The symbols move the points like this.
ro: SJ->MD, GP->DS, CP->PF, CF->DM, PQ->BP, FG->JG, HC->FG, PB->RF, RF->MC, BS->LQ, TJ->SG, DS->PQ, GM->NR, SN->QS, NJ->ZJ, QS->RZ, FR->JT, GQ->GM, GH->FD, TT->MN, JD->HC, DC->HB, NB->CP, ZD->CD, MD->CQ, DM->PG, DP->QC, MZ->ZC, JL->BD, LP->BL, PG->LT, HB->NL, NM->LP, JQ->JL, LZ->JB, SM->DJ, CM->HM, JB->HR, LF->GD, JT->SR, BG->JC, RZ->FM, HZ->BS, FH->TC, QC->NH, HG->GN, LM->LF, PF->SN, LG->TJ, NH->GL, DL->JN, QD->CR, GN->RL, JC->FT, MS->JF, SF->HG, QB->CM, FM->LG, FZ->QP, FD->NB, BL->PN, DN->TD, FF->NJ, ZN->BQ, GR->JQ, HT->SF, PN->FF, QH->GR, FJ->FR, GL->JD, HM->FH, RL->PB, CD->GS, JN->LD, TC->GP, NL->DN, DJ->TQ, BQ->HT, GF->GQ, BD->MP, QR->BG, LT->DL, LQ->ML, CR->QZ, ZJ->QH, SG->QD, JM->TT, BP->GF, ZC->LM, MN->GH, MP->LZ, ML->CF, GS->FZ, QZ->MS, NR->DC, JF->HZ, QP->SJ, JG->ZN, TD->ZD, LD->MG, TQ->DP, GD->SM, FT->JM, SR->MZ, MC->NM, MG->QB, CQ->FJ, HR->QR
vi: SJ->ZD, GP->QB, CP->TT, CF->JF, PQ->HM, FG->QC, HC->DP, PB->HT, RF->SF, BS->CR, TJ->SN, DS->CM, GM->DS, SN->GH, NJ->NM, QS->FD, FR->QP, GQ->GP, GH->JC, TT->QR, JD->TQ, DC->BP, NB->JM, ZD->DC, MD->CD, DM->HZ, DP->LF, MZ->CQ, JL->NJ, LP->RL, PG->BS, HB->GF, NM->GN, JQ->FF, LZ->GR, SM->MZ, CM->DL, JB->JQ, LF->JT, JT->SJ, BG->MP, RZ->NB, HZ->QD, FH->LD, QC->GD, HG->JG, LM->FR, PF->MN, LG->PF, NH->SM, DL->ML, QD->RZ, GN->ZN, JC->LZ, MS->TJ, SF->FG, QB->LT, FM->CP, FZ->DN, FD->FT, BL->PB, DN->GM, FF->MC, ZN->GL, GR->PN, HT->HC, PN->RF, QH->BL, FJ->FZ, GL->DJ, HM->JN, RL->BQ, CD->HB, JN->CF, TC->MG, NL->GQ, DJ->ZC, BQ->JD, GF->TC, BD->ZJ, QR->BD, LT->LQ, LQ->QZ, CR->FM, ZJ->LP, SG->QS, JM->HR, BP->FH, ZC->FJ, MN->BG, MP->QH, ML->MS, GS->NL, QZ->LG, NR->PQ, JF->SG, QP->TD, JG->NH, TD->NR, LD->DM, TQ->LM, GD->SR, FT->JB, SR->MD, MC->HG, MG->PG, CQ->GS, HR->JL
ka: SJ->DN, GP->LD, CP->FT, CF->QZ, PQ->QB, FG->TQ, HC->DJ, PB->ZN, RF->BQ, BS->SG, TJ->CP, DS->MG, GM->TC, SN->TT, NJ->RF, QS->MN, FR->GS, GQ->FH, GH->QR, TT->JB, JD->SM, DC->DS, NB->JC, ZD->GM, MD->TD, DM->MS, DP->ZC, MZ->SJ, JL->PN, LP->HG, PG->JF, HB->PQ, NM->SF, JQ->BL, LZ->ZJ, SM->JT, CM->PG, JB->QH, LF->FJ, JT->FZ, BG->JL, RZ->GH, HZ->TJ, FH->DL, QC->LM, HG->HC, LM->CQ, PF->JM, LG->NB, NH->LF, DL->BS, QD->SN, GN->FG, JC->BD, MS->FM, SF->JD, QB->DM, FM->FD, FZ->HB, FD->BG, BL->GN, DN->GF, FF->PB, ZN->QC, GR->LP, HT->GL, PN->RL, QH->NM, FJ->CD, GL->GD, HM->LT, RL->JG, CD->NR, JN->LQ, TC->JN, NL->BP, DJ->SR, BQ->NH, GF->HM, BD->FF, QR->JQ, LT->HZ, LQ->QD, CR->QS, ZJ->MC, SG->PF, JM->LZ, BP->CM, ZC->MD, MN->HR, MP->NJ, ML->CR, GS->DC, QZ->RZ, NR->GP, JF->LG, QP->NL, JG->DP, TD->GQ, LD->ML, TQ->MZ, GD->FR, FT->MP, SR->QP, MC->HT, MG->CF, CQ->ZD, HR->GR
pu: SJ->CQ, GP->PQ, CP->SN, CF->PG, PQ->GF, FG->ZN, HC->JG, PB->MC, RF->NM, BS->ML, TJ->QD, DS->BP, GM->DC, SN->RZ, NJ->QH, QS->FM, FR->SR, GQ->NR, GH->NB, TT->GH, JD->FG, DC->NL, NB->PF, ZD->GS, MD->FJ, DM->LT, DP->NH, MZ->LM, JL->MP, LP->PN, PG->DL, HB->DN, NM->BL, JQ->BD, LZ->HR, SM->TQ, CM->FH, JB->QR, LF->SM, JT->MZ, BG->FT, RZ->LG, HZ->LQ, FH->GP, QC->GL, HG->RL, LM->GD, PF->QS, LG->SG, NH->JD, DL->LD, QD->QZ, GN->PB, JC->JM, MS->HZ, SF->GN, QB->HM, FM->TJ, FZ->SJ, FD->CP, BL->FF, DN->ZD, FF->ZJ, ZN->HT, GR->JL, HT->HG, PN->NJ, QH->JQ, FJ->JT, GL->HC, HM->TC, RL->RF, CD->FZ, JN->MG, TC->DS, NL->TD, DJ->DP, BQ->SF, GF->GM, BD->LZ, QR->JC, LT->JN, LQ->CF, CR->MS, ZJ->GR, SG->CR, JM->MN, BP->GQ, ZC->LF, MN->FD, MP->JB, ML->DM, GS->QP, QZ->JF, NR->HB, JF->BS, QP->MD, JG->BQ, TD->CD, LD->QB, TQ->QC, GD->DJ, FT->TT, SR->ZC, MC->LP, MG->CM, CQ->FR, HR->BG
ra: SJ->FJ, GP->BP, CP->QS, CF->LT, PQ->GQ, FG->BQ, HC->ZN, PB->NM, RF->LP, BS->CF, TJ->CR, DS->GF, GM->HB, SN->FM, NJ->GR, QS->LG, FR->MZ, GQ->DC, GH->CP, TT->FD, JD->JG, DC->DN, NB->SN, ZD->FZ, MD->FR, DM->DL, DP->GL, MZ->LF, JL->LZ, LP->FF, PG->JN, HB->TD, NM->PN, JQ->MP, LZ->QR, SM->DP, CM->TC, JB->BG, LF->DJ, JT->ZC, BG->JM, RZ->TJ, HZ->ML, FH->DS, QC->JD, HG->PB, LM->SM, PF->RZ, LG->QD, NH->HC, DL->MG, QD->MS, GN->RF, JC->TT, MS->BS, SF->RL, QB->FH, FM->SG, FZ->MD, FD->PF, BL->NJ, DN->CD, FF->QH, ZN->SF, GR->BD, HT->GN, PN->ZJ, QH->JL, FJ->SR, GL->FG, HM->GP, RL->MC, CD->QP, JN->QB, TC->PQ, NL->ZD, DJ->QC, BQ->HG, GF->NR, BD->JB, QR->FT, LT->LD, LQ->DM, CR->JF, ZJ->JQ, SG->QZ, JM->GH, BP->GM, ZC->GD, MN->NB, MP->HR, ML->PG, GS->SJ, QZ->HZ, NR->NL, JF->LQ, QP->CQ, JG->HT, TD->GS, LD->CM, TQ->NH, GD->TQ, FT->MN, SR->LM, MC->BL, MG->HM, CQ->JT, HR->JC
ki: SJ->QP, GP->TC, CP->NB, CF->ML, PQ->DS, FG->HC, HC->JD, PB->RL, RF->PB, BS->HZ, TJ->LG, DS->GP, GM->GQ, SN->PF, NJ->FF, QS->SN, FR->FJ, GQ->GF, GH->MN, TT->JM, JD->GL, DC->NR, NB->FD, ZD->TD, MD->SJ, DM->CF, DP->TQ, MZ->SR, JL->JQ, LP->NM, PG->DM, HB->DC, NM->MC, JQ->GR, LZ->MP, SM->GD, CM->QB, JB->LZ, LF->LM, JT->FR, BG->QR, RZ->QS, HZ->JF, FH->HM, QC->DP, HG->SF, LM->ZC, PF->CP, LG->FM, NH->QC, DL->LT, QD->SG, GN->HG, JC->BG, MS->QZ, SF->HT, QB->MG, FM->RZ, FZ->GS, FD->GH, BL->LP, DN->NL, FF->PN, ZN->JG, GR->QH, HT->BQ, PN->BL, QH->ZJ, FJ->CQ, GL->NH, HM->CM, RL->GN, CD->ZD, JN->DL, TC->FH, NL->HB, DJ->SM, BQ->ZN, GF->BP, BD->JL, QR->HR, LT->PG, LQ->BS, CR->QD, ZJ->NJ, SG->TJ, JM->FT, BP->PQ, ZC->MZ, MN->TT, MP->BD, ML->LQ, GS->CD, QZ->CR, NR->GM, JF->MS, QP->FZ, JG->FG, TD->DN, LD->JN, TQ->DJ, GD->LF, FT->JC, SR->JT, MC->RF, MG->LD, CQ->MD, HR->JB

The rows follow the links: the fewer symbols apart two points are, the more alike their rows tend to be.

Here are some points, each with a row of numbers. One shown again gets a slightly different row.
FZ: [   8  -42  -75  -31  -83   -5   21  121    8   47   38  -83   64   27   49  -30   10   42   35  -99   66   15  -35  -29  -53    7  -41 -103   14  -16  -67   29  -87   70   60  -28  -38  -68    1  -21   -6  -28]
CR: [  -9  127   16  -60    1  -23  -35  -81  -40    6  -18   91  -71    1 -116  -10  -35  -83  -82   55  -25   57    3   -5   53  -62   62  -22 -104   21   17  -45   36  -30  -31  -38   10  -32   20  -51    8    4]
FH: [ -23  139  -69  -83  -21   25    1   27   36  -14   58   -9   53   70   36  -52  -68  -29  -55  -31   -1   14  -23   35  -42   49  -55  -24  -56   44   39  -17   46    1   81  -59  -32  -61  116   70   40   26]
HC: [   9  -90  -11   97   45  -12    4   40   68  -36  -60  -43  -85   21   25  102   52    5    0    9  -49  -58  -21  -61  -41   57   48   70  123    1   -7   56  -33   37   -2    8  -33   43  -58  -28  -96    2]
HT: [   3  -92   15  106   70    4    9    7   65  -55  -55  -32  -64    8   42   88   46   13   11   30  -58  -71   -6  -30  -32   69   31  110  125    0   25   44    4    8  -14   30  -11   73  -45   16  -72   17]
NR: [  -5   48  -79  -69  -62   22   20   85   24   24   70  -58  105   49   71  -65  -38   28    5  -86   49   10  -29   24  -53   35  -80  -73  -25   12  -12    3  -18   37   85  -41  -35  -71   73   48   38    0]
LP: [  -2  -97   64   97   81   29   18  -41   25  -50  -21   -9    8  -34   65   38   27   41   54   44  -37  -69   37   34    5   48  -16  121   89   -8   45   11   44  -38  -37   69   37  100  -27   70   -1   22]
QP: [  10  -46  -71  -31  -80   -9   19  123   10   46   33  -80   55   26   46  -24   15   44   35 -105   63   14  -39  -35  -53    6  -37 -104   20  -15  -68   33  -93   74   59  -26  -40  -65   -7  -32  -15  -31]
LF: [  18  -92  -49   42  -32  -28    3  102   34   15  -37  -65  -53   24    8   62   54   15   14  -52   14  -14  -45  -82  -48   21   37  -32   81  -19  -66   55 -100   76   25  -16  -49  -23  -65  -77  -89  -28]
TT: [   6  -32   94  -11    1   -6  -11  -95  -97   36   -1   68   16  -88  -63  -38   11   13   42   50   31   40   51   34   93 -101   19  -16  -72  -37   -9  -46   16  -56  -86   53   69   32  -48  -28   55  -18]
BD: [   6  -88  100   48   42   20   14  -81  -50   -6    6   23   59  -83   25  -23   22   55   79   45   13  -21   64   60   60  -30  -27   57    4  -30   22  -23   42  -61  -72   88   73   85  -38   51   59    2]
ZN: [   8  -88    6  107   60   -4    8   23   68  -53  -59  -33  -75   13   36   95   49   10    8   23  -54  -67  -12  -44  -34   66   37   98  129    4   10   47  -13   20   -7   19  -18   62  -52   -3  -83   13]
TD: [   2   -6  -77  -50  -78    7   21  112   12   37   58  -74   88   34   66  -51   -9   43   28 -101   64   14  -32   -5  -56   21  -68  -99   -6   -4  -48   19  -56   60   73  -35  -34  -72   36   13   17  -19]
FJ: [  13  -71  -69   -5  -72  -22   16  120   16   43    6  -75   14   25   27    8   36   35   33  -90   53    7  -43  -59  -50    8   -4  -93   42  -24  -79   45 -106   78   44  -25  -44  -53  -34  -59  -46  -36]
ZD: [   3  -14  -74  -50  -79    2   24  114   10   40   54  -78   82   33   62  -49   -6   46   30 -103   65   16  -30   -8  -55   16  -61  -98    0   -9  -53   21  -66   63   72  -30  -38  -73   28    4   13  -21]
QZ: [  -9  138    9  -64    3  -21  -37  -78  -32    3  -18   88  -76    7 -114   -8  -38  -87  -89   55  -27   54   -1   -3   50  -56   58  -18 -104   26   22  -41   40  -32  -24  -44    1  -35   26  -45    9    9]
FG: [   6  -89   -7  101   50  -13    6   33   67  -42  -63  -39  -84   20   24   98   50    5    1   15  -49  -62  -21  -55  -39   59   44   80  125    0   -1   52  -25   29   -4   16  -29   46  -57  -20  -91    6]
HM: [ -21  148  -67  -82  -16   22    2   21   37  -19   52   -2   43   71   27  -47  -72  -39  -62  -28   -7   14  -24   38  -39   46  -51  -18  -56   50   41  -19   51   -4   78  -65  -31  -59  116   67   40   30]
NL: [  -2   16  -78  -59  -73   11   21  105   14   34   63  -70   95   43   68  -57  -24   37   18  -98   57   12  -28    6  -56   27  -74  -91  -13    3  -35   15  -40   50   81  -36  -35  -70   50   28   28  -10]
CQ: [  15  -69  -67  -11  -74  -18   14  122    9   43   12  -80   25   25   32    0   32   41   35  -92   53   11  -41  -51  -53    5  -12  -91   36  -24  -79   44 -100   81   52  -24  -43  -58  -27  -52  -35  -32]

Each walk starts at a row. The symbols on each line, taken left to right, move it on to the next point.
Answer with the point's row; about right is enough.
[  -1   87   41  -51   -5  -26  -34  -90  -66   23  -21   91  -61  -31 -122  -16  -20  -65  -52   59   -6   62   16    1   72  -89   60  -33 -104   -1    1  -48   24  -39  -53  -16   29  -19  -10  -62   19   -6]
vi ki pu pu ra pu ka vi ro
[   4   -4   81  -23   -7  -16  -17  -98 -101   36   -7   77   -8  -81  -89  -37    4   -8   16   52   24   51   41   19   92 -106   31  -27  -87  -27  -13  -48   14  -51  -87   36   62   18  -42  -48   48  -19]
ki ro pu ki ki ra
[   8   30   67  -36   -8  -23  -26  -99  -90   36  -15   86  -27  -62 -109  -26   -5  -32   -9   55   16   57   33   12   88 -107   46  -34  -96  -19   -9  -49   13  -49  -80   16   49    4  -35  -61   35  -17]
[ -22  179  -44  -77    3    7  -18  -27   22  -23   18   45  -22   62  -35  -21  -68  -80 -100   19  -35   29  -15   20  -10   17    2   -4  -78   54   54  -31   66  -18   45  -69  -29  -51   97   27   19   32]
vi ro ka ra vi
[  -4  110   30  -56   -5  -24  -36  -86  -57   16  -18   93  -70  -15 -124   -9  -26  -74  -68   59  -15   60    6   -6   65  -78   65  -29 -105    7    7  -47   27  -38  -43  -26   17  -27    2  -59   14   -1]
vi pu ka ka ra vi vi pu
[   6  -88   97   43   36   16   15  -85  -60    3    7   28   62  -89   19  -29   18   55   80   47   16  -11   63   62   64  -41  -28   47   -4  -32   19  -28   39  -61  -77   85   79   81  -39   40   59   -3]
[   3   66   56  -44   -9  -25  -32  -92  -78   30  -17   93  -51  -43 -122  -21  -12  -52  -38   57    3   65   24    0   81  -99   57  -37 -102   -8   -4  -46   16  -39  -68   -3   36  -12  -21  -65   27  -12]
ro ki vi ro ki ra
[   3   43   66  -40  -10  -24  -27  -97  -88   33  -16   91  -39  -58 -115  -25   -6  -37  -20   55   12   60   30    9   86 -106   51  -36  -99  -14   -8  -50   16  -43  -74   11   46   -1  -31  -64   31  -15]
vi ki ka vi ra
[   5  -82  100   34   31   20   12  -87  -66    8    8   34   58  -91   10  -33   19   52   78   47   20   -8   61   58   69  -50  -24   41   -9  -35   15  -28   35  -61  -80   84   76   76  -41   36   61   -6]
[   8  -92   -2  103   56   -7    7   29   70  -48  -59  -36  -78   16   30  100   50    9    5   19  -54  -64  -18  -47  -36   64   42   88  128    1    3   49  -18   21   -5   17  -26   53  -51  -10  -90    9]
ro vi ra ra pu ka vi
[  14  -91  -38   71   -3  -27    3   77   51   -8  -55  -59  -81   27    6   86   56    7    6  -25  -12  -31  -39  -82  -50   35   51    6  104   -9  -47   57  -77   65   13   -8  -46    2  -68  -68 -102  -16]
ka pu ra ra ro
[  13  -94  -28   80   12  -26    3   68   57  -20  -59  -50  -83   24   10   93   57    6    1  -15  -26  -40  -36  -76  -48   41   52   27  112   -9  -33   58  -66   57    8   -4  -42   15  -66  -57 -104  -10]
[  -2   27  -79  -64  -71   16   22  100   13   29   70  -66   98   43   69  -62  -27   34   16  -92   53   12  -27   12  -54   29  -77  -85  -19    5  -25    9  -34   45   82  -36  -32  -69   62   34   33  -10]
ki vi ka ki vi pu vi ro
[ -22  177  -34  -80    6    0  -25  -38   15  -19   10   58  -40   53  -55  -15  -65  -86 -103   27  -36   33  -18   12   -2    6   16   -4  -82   49   50  -33   60  -22   30  -69  -21  -51   85   10   12   30]
ka vi pu ro pu
[ -10  144    3  -64    2  -19  -37  -74  -25    3  -14   85  -72   17 -111   -6  -42  -89  -91   52  -31   53   -3   -2   44  -52   53  -17 -101   28   25  -42   42  -33  -18  -44   -3  -37   35  -42    7   11]
[  -1  -92   48  103   84   23   13  -28   43  -57  -34  -18  -17  -22   61   58   36   32   37   43  -51  -74   25   15  -10   59   -3  125  103    0   43   24   35  -27  -29   57   19   98  -32   57  -26   20]
ka vi ki ra vi ra
[   8  -89  -16   91   37  -17    3   47   65  -34  -63  -40  -90   19   18   98   55    2    1    3  -44  -52  -29  -65  -44   54   50   64  123   -2  -15   58  -42   38    1    8  -35   35  -61  -36 -100    0]
ra vi ka ro vi ra ki
[  18  -88  -56   29  -46  -29    7  109   25   27  -23  -69  -37   22   13   47   52   22   19  -65   23   -9  -45  -81  -50   10   29  -57   70  -20  -74   54 -105   80   27  -18  -50  -33  -60  -75  -77  -29]
[   5  -89   20  109   75    9    8    1   65  -56  -53  -31  -60    6   50   86   42   17   18   33  -58  -72    1  -22  -31   68   25  118  124    0   29   40   10    1  -16   33   -5   75  -42   24  -65   20]
ka ka pu pu ro ro
[  10  -89  -22   89   30  -21    3   52   62  -25  -60  -47  -87   25   14   98   57    3    0   -2  -39  -48  -30  -70  -46   52   52   50  121   -4  -23   55  -53   50    3    4  -39   30  -62  -44 -102   -5]
ka ki ra pu ka ro pu
[  18  -91  -49   47  -24  -31    1   97   38   11  -42  -62  -59   25    6   68   58   13   14  -45    4  -15  -44  -83  -50   23   42  -26   89  -18  -63   56  -96   75   18  -15  -47  -13  -66  -79  -92  -24]
[  -1   76   49  -47   -8  -25  -33  -95  -74   25  -21   93  -55  -37 -123  -19  -18  -57  -46   59   -2   63   21   -1   76  -95   58  -33 -105   -4   -4  -45   18  -41  -63  -11   31  -15  -17  -66   20   -7]
ra ka vi vi ra vi ro ki
[   7  -75  104   25   22   10    6  -89  -77   15    7   41   52  -95   -7  -39   16   44   73   48   26    3   64   52   79  -64  -15   21  -31  -38    6  -34   32  -63  -85   80   80   66  -42   21   69   -9]
ka ra ra vi vi ka
[   0  -89   42  106   83   16   17  -24   50  -58  -35  -20  -24  -14   62   64   34   29   35   43  -51  -75   18    7  -12   61    1  127  108   -1   43   28   31  -23  -25   51   14   95  -31   51  -32   21]
